Here is a tiny trained network, its code and every weight. The questions are about switching its units off for an input and a target symbol, where a switched-off unit gives its printed mean instead of its output.

import numpy as np


def w(rows, s, z=0):
    codes = np.array(rows[::2]) - 128.0
    scale = np.full(codes.shape[1], s)
    scale[-1] = z or s
    return codes * scale


def norm(h):
    return h / np.sqrt((h * h).mean(-1, keepdims=True) + 1e-5)


def f(y):
    return np.maximum(y, 0)


def softmax(a):
    e = np.exp(a - a.max(-1, keepdims=True))
    return e / e.sum(-1, keepdims=True)


def log_softmax(a):
    a = a - a.max(-1, keepdims=True)
    return a - np.log(np.exp(a).sum(-1, keepdims=True))


def net(x, mask):
    ids = ['αβγδεζηθμξπστω'.index(c) for c in x.split()]
    T = len(ids)
    res = E[ids] + P[:T]
    q, k, v = (norm(res) @ M[0].T for M in (Q, K, V))
    z = softmax(np.where(np.tri(T) > 0, q @ k.T / 2**0.5, -1e9)) @ v
    res = res + np.where(mask[0], z, O[0][:, -1]) @ O[0][:, :-1]
    y = f(norm(res) @ A[0][:, :-1].T + A[0][:, -1])
    res = res + np.where(mask[1:9], y, B[0][:, -1]) @ B[0][:, :-1]
    return log_softmax(norm(res)[-1] @ U[:, :-1].T + U[:, -1])


Q, K, V, O, A, B = {}, {}, {}, {}, {}, {}
E = w([
[153,131,189,44,48,150,204],'α',
[121,98,152,127,125,238,102],'β',
[85,135,166,75,130,132,33],'γ',
[101,37,99,134,118,123,174],'δ',
[131,124,118,204,132,78,157],'ε',
[69,115,170,205,107,86,48],'ζ',
[130,134,186,141,119,121,69],'η',
[80,111,98,43,172,102,80],'θ',
[68,122,119,98,134,121,117],'μ',
[163,180,106,102,129,142,121],'ξ',
[123,96,122,76,181,123,82],'π',
[190,171,164,121,100,157,137],'σ',
[94,89,132,161,73,141,165],'τ',
[112,117,72,5,179,116,110],'ω',
],0.013)
P = w([
[123,155,162,122,169,136,177],'0',
[91,81,161,73,50,6,122],'1',
[143,167,82,162,131,156,60],'2',
[83,95,195,91,131,112,101],'3',
[123,93,149,69,62,22,141],'4',
[152,193,93,154,127,138,56],'5',
[162,135,221,18,189,219,108],'6',
],0.012)
Q[0] = w([
[69,187,49,136,119,233,122],'head 1',
[2,118,195,24,69,13,141],'head 1',
],0.0071)
K[0] = w([
[197,155,63,191,62,112,14],'head 1',
[116,211,209,187,253,154,209],'head 1',
],0.0048)
V[0] = w([
[156,52,3,123,126,20,220],'head 1',
[46,36,139,90,43,57,130],'head 1',
],0.0065)
O[0] = w([
[200,69,133,140,132,55,87,2],'head 1',
[76,150,171,96,154,6,201,134],'head 1',
],0.013,0.0047)
A[0] = w([
[79,133,103,68,232,104,96,88],'neuron 1',
[185,127,213,33,166,168,170,209],'neuron 2',
[174,53,74,175,154,150,24,105],'neuron 3',
[90,172,40,254,184,66,208,122],'neuron 4',
[81,87,180,79,166,97,158,181],'neuron 5',
[155,134,150,90,131,200,167,174],'neuron 6',
[141,13,127,127,43,195,191,126],'neuron 7',
[63,171,222,173,191,225,127,254],'neuron 8',
],0.0076,0.0033)
B[0] = w([
[78,130,143,184,146,139,58,193],'neuron 1',
[111,109,211,176,2,66,100,197],'neuron 2',
[181,153,86,177,172,170,231,150],'neuron 3',
[166,95,79,88,47,195,115,147],'neuron 4',
[153,188,100,190,105,67,200,193],'neuron 5',
[129,40,182,156,144,168,99,171],'neuron 6',
[148,179,124,126,151,115,38,149],'neuron 7',
[221,69,148,71,170,103,147,246],'neuron 8',
],0.0077,0.011)
U = w([
[110,182,137,217,167,99,122,229],'α',
[158,174,146,117,139,168,85,100],'β',
[111,155,175,76,150,101,234,131],'γ',
[195,165,142,87,192,39,164,56],'δ',
[201,2,159,116,161,99,112,41],'ε',
[79,179,109,150,85,86,223,175],'ζ',
[62,139,116,114,95,194,141,139],'η',
[121,148,116,128,129,90,142,190],'θ',
[80,154,146,108,142,122,159,165],'μ',
[209,185,99,140,107,163,101,163],'ξ',
[114,118,115,153,25,94,26,3],'π',
[177,100,88,154,98,136,146,187],'σ',
[123,146,169,137,115,164,176,195],'τ',
[161,65,87,131,125,48,165,128],'ω',
],0.0096,0.0023)

Each question gives the input, a string of symbols that net reads in full, and the target symbol t.
The units are the heads (2 rows each of Q, K, V and O) and the neurons (one row each of A and B). Each row of codes is followed by its name. A weight is (code - 128) times the scale printed after its matrix; where a second scale follows, it is the last column's (O, A, B and U).
mask holds one flag per unit, heads first, then neurons. A switched-off unit (its flag False) gives its mean, the last column of its rows in O or B, instead of its output. The means were averaged over made-up inputs and are rounded, as every weight is.
A unit's drop is (log p(t) with every unit on - log p(t) with that unit switched off) / (log p(t) with every unit on - log p(t) with every unit switched off).
The circuit of an input: a set's keep is (log p(t) with only the set's units on - log p(t) with every unit switched off) / (log p(t) with every unit on - log p(t) with every unit switched off). Starting from all 9 units, units are removed one at a time, each time the one whose removal leaves the highest keep (on an exact tie, the one counted first), for as long as the keep stays at least 0.8.
circuit, biggest first: the units of the circuit, biggest drop first
k most important neurons: the k neurons with the biggest drops, biggest first
drop of u: that unit's drop, to one decimal
input α π η, target δ: circuit, biggest first	(head 1; neuron 2)
input ε π π ζ π π ζ, target ε: most important neuron	(neuron 8)
input ζ ω π ω δ, target ζ: circuit, biggest first	(neuron 8; head 1)
input ξ ζ δ τ ζ, target ξ: circuit, biggest first	(head 1; neuron 3)
input π ω ζ π τ, target π: circuit, biggest first	(head 1; neuron 7)
input π π π, target α: 3 most important neurons	(neuron 8; neuron 1; neuron 3)
input π π η π α, target π: circuit, biggest first	(head 1; neuron 7; neuron 8)
input π η ζ δ ξ, target π: circuit, biggest first	(head 1; neuron 8)
input π ω π σ, target ε: 2 most important neurons	(neuron 8; neuron 6)
input π ζ π μ, target ε: circuit, biggest first	(head 1; neuron 8)
input γ π π, target α: 2 most important neurons	(neuron 1; neuron 8)
input π ζ ζ π δ, target π: 2 most important neurons	(neuron 7; neuron 8)
input ζ ω τ π ω, target ζ: 2 most important neurons	(neuron 8; neuron 5)
input π ξ ξ π ζ β τ, target ε: circuit, biggest first	(neuron 8)
input ζ π γ η, target γ: circuit, biggest first	(head 1; neuron 8)
input π π π ζ, target ε: 3 most important neurons	(neuron 8; neuron 2; neuron 1)
input η π η δ ω, target η: drop of head 1	0.8
input π π π μ μ, target π: drop of neuron 7	0.4
input π π ε β, target ε: drop of neuron 8	0.5
input ζ δ η ξ π, target ζ: most important neuron	(neuron 5)
